Here is a tiny trained network, its code and every weight. The questions are about switching its units off for an input and a class, where a switched-off unit gives its printed mean instead of its output.

import numpy as np


def w(rows, s, z=0):
    codes = np.array(rows[::2]) - 128.0
    scale = np.full(codes.shape[1], s)
    scale[-1] = z or s
    return codes * scale


def f(y):
    return y / 2 * (1 + np.tanh(0.7978845608 * (y + 0.044715 * y**3)))


def log_softmax(a):
    a = a - a.max(-1, keepdims=True)
    return a - np.log(np.exp(a).sum(-1, keepdims=True))


def net(x, mask):
    res = np.array(x, float).reshape(1, 4) / 4 @ E
    y = f(res @ A[0][:, :-1].T + A[0][:, -1])
    res = res + np.where(mask, y, B[0][:, -1]) @ B[0][:, :-1]
    return log_softmax(res[-1] @ U[:, :-1].T + U[:, -1])


A, B = {}, {}
E = w([
[153,106,152,11,172],'x0',
[109,189,202,97,86],'x1',
[104,110,54,137,94],'x2',
[83,73,159,118,163],'x3',
],0.012)
A[0] = w([
[45,111,147,185,95,138],'N0',
[90,96,122,167,235,120],'N1',
[178,159,186,124,122,253],'N2',
[101,127,96,132,116,65],'N3',
[113,127,151,44,112,167],'N4',
[107,70,101,123,176,165],'N5',
[112,200,162,146,99,77],'N6',
[156,122,103,233,153,146],'N7',
[144,99,83,33,135,207],'N8',
[148,99,93,178,150,93],'N9',
[169,140,166,79,137,167],'N10',
[114,99,116,203,132,175],'N11',
[159,171,177,145,87,151],'N12',
[71,92,73,117,100,172],'N13',
[186,95,73,155,124,151],'N14',
[125,130,59,98,139,180],'N15',
[146,85,157,155,183,162],'N16',
[107,166,158,157,87,191],'N17',
[139,156,74,86,140,252],'N18',
[119,95,62,117,131,167],'N19',
[98,167,176,128,72,157],'N20',
[120,170,160,129,31,163],'N21',
[92,121,145,170,64,108],'N22',
[155,131,107,88,128,130],'N23',
[153,121,116,145,225,218],'N24',
[114,120,155,137,193,163],'N25',
[88,187,163,99,95,170],'N26',
[37,196,129,167,129,196],'N27',
[135,2,111,121,144,128],'N28',
],0.014,0.0036)
B[0] = w([
[50,178,53,32,103,228],'N0',
[16,90,161,141,177,211],'N1',
[213,106,161,86,212,217],'N2',
[151,89,142,136,31,146],'N3',
[135,85,245,77,159,225],'N4',
[92,54,162,162,174,210],'N5',
[120,203,172,185,116,197],'N6',
[189,91,62,54,139,246],'N7',
[113,65,159,230,230,254],'N8',
[137,103,100,84,115,189],'N9',
[145,83,185,73,219,215],'N10',
[129,98,64,31,130,226],'N11',
[184,205,175,197,148,200],'N12',
[187,55,128,136,24,206],'N13',
[171,46,63,121,93,206],'N14',
[75,38,177,225,36,190],'N15',
[67,164,121,63,224,189],'N16',
[124,255,85,135,121,209],'N17',
[102,15,141,235,169,197],'N18',
[153,27,138,199,19,203],'N19',
[154,207,211,147,119,210],'N20',
[29,191,164,146,50,229],'N21',
[82,199,86,67,103,203],'N22',
[98,64,136,140,193,166],'N23',
[71,78,113,127,206,208],'N24',
[121,143,145,65,179,180],'N25',
[167,193,218,133,71,211],'N26',
[112,178,50,124,103,227],'N27',
[45,95,184,164,171,236],'N28',
],0.0066,0.0091)
U = w([
[254,113,73,123,219,164],'0',
[34,213,75,44,87,10],'1',
[22,116,130,110,153,251],'2',
[126,144,170,117,140,83],'3',
[158,59,73,115,60,168],'4',
[129,251,187,164,70,138],'5',
[216,115,164,80,172,4],'6',
[156,83,120,208,124,108],'7',
],0.0094,0.0024)

Each question gives the input, the list of numbers given to net, and the class t.
The units are the neurons (one row each of A and B). Each row of codes is followed by its name. A weight is (code - 128) times the scale printed after its matrix; where a second scale follows, it is the last column's (A, B and U).
mask holds one flag per neuron, in row order. A switched-off neuron (its flag False) gives its mean, the last column of its row in B, instead of its output. The means were averaged over made-up inputs and are rounded, as every weight is.
A unit's drop is (log p(t) with every unit on - log p(t) with that unit switched off) / (log p(t) with every unit on - log p(t) with every unit switched off).
The circuit of an input: a set's keep is (log p(t) with only the set's units on - log p(t) with every unit switched off) / (log p(t) with every unit on - log p(t) with every unit switched off). Starting from the 12 units with the biggest drops (on a tie, the unit counted first), units are removed one at a time, each time the one whose removal leaves the highest keep (on an exact tie, the one counted first), for as long as the keep stays at least 0.8.
units of the circuit, in order: the units of the circuit, biggest drop first
unit that matters most: the unit with the biggest drop
k most important neurons: the k neurons with the biggest drops, biggest first
drop of u: that unit's drop, to one decimal
input [1,-7,3,0], class 4: units of the circuit, in order => N19
input [3,3,3,4], class 6: units of the circuit, in order => N21; N1; N0
input [2,-7,-2,-7], class 7: units of the circuit, in order => N15; N18
input [5,-6,2,1], class 7: units of the circuit, in order => N19; N8
input [-4,6,2,5], class 1: 4 most important neurons => N0; N22; N27; N8
input [4,0,1,-8], class 7: 3 most important neurons => N18; N7; N15
input [7,2,3,-2], class 6: 2 most important neurons => N4; N10
input [4,2,-6,8], class 6: 2 most important neurons => N2; N21
input [-2,-6,-4,-3], class 0: 2 most important neurons => N21; N7
input [-7,8,7,4], class 1: 2 most important neurons => N0; N22
input [7,6,7,8], class 6: 2 most important neurons => N4; N21
input [3,2,1,-7], class 5: 2 most important neurons => N7; N21
input [-8,-5,-1,2], class 4: 2 most important neurons => N7; N14
input [5,1,-2,2], class 6: unit that matters most => N4
input [6,-8,8,-8], class 7: 2 most important neurons => N8; N18
input [4,-2,-4,-6], class 0: drop of N18 => 0.0
input [2,-1,4,-1], class 7: drop of N7 => 0.1
input [7,0,5,3], class 7: drop of N8 => 0.3
input [-7,4,1,2], class 1: drop of N0 => 0.4
input [-6,4,7,-3], class 1: unit that matters most => N0
